Here is a tiny trained network, its code and every weight. The questions are about switching its units off for an input and a target symbol, where a switched-off unit gives its printed mean instead of its output.

import numpy as np


def w(rows, s, z=0):
    codes = np.array(rows[::2]) - 128.0
    scale = np.full(codes.shape[1], s)
    scale[-1] = z or s
    return codes * scale


def norm(h):
    return h / np.sqrt((h * h).mean(-1, keepdims=True) + 1e-5)


def f(y):
    return y / 2 * (1 + np.tanh(0.7978845608 * (y + 0.044715 * y**3)))


def softmax(a):
    e = np.exp(a - a.max(-1, keepdims=True))
    return e / e.sum(-1, keepdims=True)


def log_softmax(a):
    a = a - a.max(-1, keepdims=True)
    return a - np.log(np.exp(a).sum(-1, keepdims=True))


def net(x, mask):
    ids = ['ΔΛΨαεζξτ'.index(c) for c in x.split()]
    T = len(ids)
    res = E[ids] + P[:T]
    u = 0
    for l in range(2):
        q, k, v = (norm(res) @ M[l].T for M in (Q, K, V))
        z = softmax(np.where(np.tri(T) > 0, q @ k.T / 2**0.5, -1e9)) @ v
        res = res + np.where(mask[u], z, O[l][:, -1]) @ O[l][:, :-1]
        u += 1
        y = f(norm(res) @ A[l][:, :-1].T + A[l][:, -1])
        res = res + np.where(mask[u : u + 8], y, B[l][:, -1]) @ B[l][:, :-1]
        u += 8
    return log_softmax(norm(res)[-1] @ U[:, :-1].T + U[:, -1])


Q, K, V, O, A, B = {}, {}, {}, {}, {}, {}
E = w([
[250,213,225],'Δ',
[191,97,58],'Λ',
[83,157,84],'Ψ',
[93,133,159],'α',
[139,143,56],'ε',
[151,112,200],'ζ',
[197,96,55],'ξ',
[50,164,203],'τ',
],0.017)
P = w([
[109,137,254],'0',
[144,213,182],'1',
[102,135,101],'2',
[153,197,194],'3',
[81,133,118],'4',
[228,181,160],'5',
[115,93,102],'6',
[164,171,226],'7',
[93,115,139],'8',
[161,166,229],'9',
[100,112,136],'10',
[168,165,221],'11',
[159,62,106],'12',
[227,174,164],'13',
],0.01)
Q[0] = w([
[159,245,208],'L0H0',
[198,229,123],'L0H0',
],0.012)
K[0] = w([
[130,249,217],'L0H0',
[13,182,112],'L0H0',
],0.011)
V[0] = w([
[96,250,117],'L0H0',
[50,20,183],'L0H0',
],0.018)
O[0] = w([
[181,50,164,247],'L0H0',
[57,151,250,65],'L0H0',
],0.019,0.014)
A[0] = w([
[153,170,143,98],'L0N0',
[83,141,136,80],'L0N1',
[117,78,85,228],'L0N2',
[5,27,52,199],'L0N3',
[136,124,190,138],'L0N4',
[114,82,101,252],'L0N5',
[67,119,112,98],'L0N6',
[193,169,123,72],'L0N7',
],0.023,0.0022)
B[0] = w([
[96,105,124,117],'L0N0',
[82,128,142,119],'L0N1',
[141,174,162,254],'L0N2',
[252,229,196,191],'L0N3',
[195,122,107,185],'L0N4',
[137,184,164,225],'L0N5',
[135,110,121,121],'L0N6',
[121,80,153,177],'L0N7',
],0.027,0.0087)
Q[1] = w([
[134,58,90],'L1H0',
[200,3,189],'L1H0',
],0.032)
K[1] = w([
[55,163,155],'L1H0',
[4,73,68],'L1H0',
],0.024)
V[1] = w([
[210,75,5],'L1H0',
[121,208,64],'L1H0',
],0.023)
O[1] = w([
[251,216,98,200],'L1H0',
[122,238,69,2],'L1H0',
],0.02,0.016)
A[1] = w([
[128,26,177,166],'L1N0',
[150,116,254,202],'L1N1',
[143,241,112,109],'L1N2',
[126,121,116,72],'L1N3',
[114,214,150,103],'L1N4',
[219,155,38,252],'L1N5',
[88,94,80,215],'L1N6',
[119,126,122,106],'L1N7',
],0.021,0.0027)
B[1] = w([
[53,203,187,226],'L1N0',
[179,211,30,250],'L1N1',
[151,239,133,190],'L1N2',
[128,139,135,121],'L1N3',
[191,125,118,151],'L1N4',
[5,36,90,242],'L1N5',
[137,98,107,126],'L1N6',
[115,116,131,121],'L1N7',
],0.026,0.016)
U = w([
[201,100,158,55],'Δ',
[58,254,47,10],'Λ',
[219,233,241,140],'Ψ',
[118,146,155,171],'α',
[214,76,83,215],'ε',
[101,156,155,208],'ζ',
[89,215,78,3],'ξ',
[112,156,165,216],'τ',
],0.0097,0.0033)

Each question gives the input, a string of symbols that net reads in full, and the target symbol t.
The units are the heads (2 rows each of Q, K, V and O) and the neurons (one row each of A and B). Each row of codes is followed by its name. A weight is (code - 128) times the scale printed after its matrix; where a second scale follows, it is the last column's (O, A, B and U).
mask holds one flag per unit, layer by layer, with each layer's heads first. A switched-off unit (its flag False) gives its mean, the last column of its rows in O or B, instead of its output. The means were averaged over made-up inputs and are rounded, as every weight is.
A unit's drop is (log p(t) with every unit on - log p(t) with that unit switched off) / (log p(t) with every unit on - log p(t) with every unit switched off).
The circuit of an input: a set's keep is (log p(t) with only the set's units on - log p(t) with every unit switched off) / (log p(t) with every unit on - log p(t) with every unit switched off). Starting from the 12 units with the biggest drops (on a tie, the unit counted first), units are removed one at a time, each time the one whose removal leaves the highest keep (on an exact tie, the one counted first), for as long as the keep stays at least 0.8.
units of the circuit, in order: the units of the circuit, biggest drop first
most important unit: the unit with the biggest drop
k most important neurons: the k neurons with the biggest drops, biggest first
k most important neurons of layer l: the k neurons of layer l with the biggest drops, biggest first
drop of u: that unit's drop, to one decimal
input Λ Λ Λ ε ζ ε ξ ζ Λ ε ε τ, target Λ: most important unit => L0H0
input ε Ψ Λ ε Ψ Ψ ε τ τ α, target ε: units of the circuit, in order => L1H0; L0N3; L1N0; L1N5
input Λ Ψ Ψ τ ε α α ξ Λ Ψ, target Λ: units of the circuit, in order => L1H0; L0H0
input Λ τ ε ε ε τ ε τ Ψ ζ, target Λ: units of the circuit, in order => L0H0; L1H0; L0N3
input Ψ Ψ ε, target ε: units of the circuit, in order => L1N0; L1N2
input Λ Λ Δ, target Λ: units of the circuit, in order => L0H0; L1H0; L1N5
input Λ ε ζ ε Ψ ε, target Λ: units of the circuit, in order => L0H0; L1H0; L0N3
input Λ Ψ Ψ ξ, target Λ: units of the circuit, in order => L1H0; L1N5
input Λ Ψ Δ ζ, target Λ: units of the circuit, in order => L0H0; L1H0
input ε Λ ξ ε Ψ Λ ζ Ψ Ψ ζ Ψ Ψ, target ε: 4 most important neurons => L0N3; L1N5; L1N0; L1N1
input ε Ψ ε Ψ Ψ Ψ α Ψ ε ξ, target ε: 2 most important neurons => L1N5; L0N3
input Λ Ψ Δ Ψ Ψ ε, target Λ: units of the circuit, in order => L1H0; L1N5
input ε Λ ε τ ε ε ε ζ ε Ψ ξ τ, target ε: 3 most important neurons of layer 0 => L0N3; L0N2; L0N5
input Λ Δ τ α, target Λ: 2 most important neurons of layer 1 => L1N5; L1N2
input Ψ Ψ Ψ ε Ψ ε Λ, target Λ: units of the circuit, in order => L0H0
input Λ Ψ Ψ ε Λ Ψ ζ α Λ ε ε Ψ, target Λ: units of the circuit, in order => L1H0; L1N5
input Ψ ε Λ, target Λ: 3 most important neurons => L1N5; L1N2; L0N3
input ε ε ε ε Ψ ε Ψ ξ τ ε ε Λ, target ε: 4 most important neurons => L1N0; L1N5; L0N3; L1N1
input Ψ Ψ Ψ ε ε, target ε: 4 most important neurons => L0N4; L1N0; L1N2; L1N5
input ε Ψ Ψ τ Ψ ζ α α Ψ ζ, target ε: most important unit => L1H0
input ε ζ Ψ Ψ α Ψ Ψ α, target ε: 3 most important neurons => L0N3; L1N5; L1N0
input ε Ψ Ψ Ψ ζ ε τ Ψ ξ ε ε ξ, target ε: 2 most important neurons => L0N3; L1N5
input Λ ξ ε ζ ε ε Ψ Ψ Ψ Ψ ζ α, target Λ: drop of L0H0 => 0.9
input ε Ψ Λ Ψ Ψ α Ψ ε τ ζ τ Ψ, target ε: drop of L1N5 => 0.2
input Λ Λ ε ζ Ψ ε Ψ Δ, target Λ: drop of L1N2 => 0.2
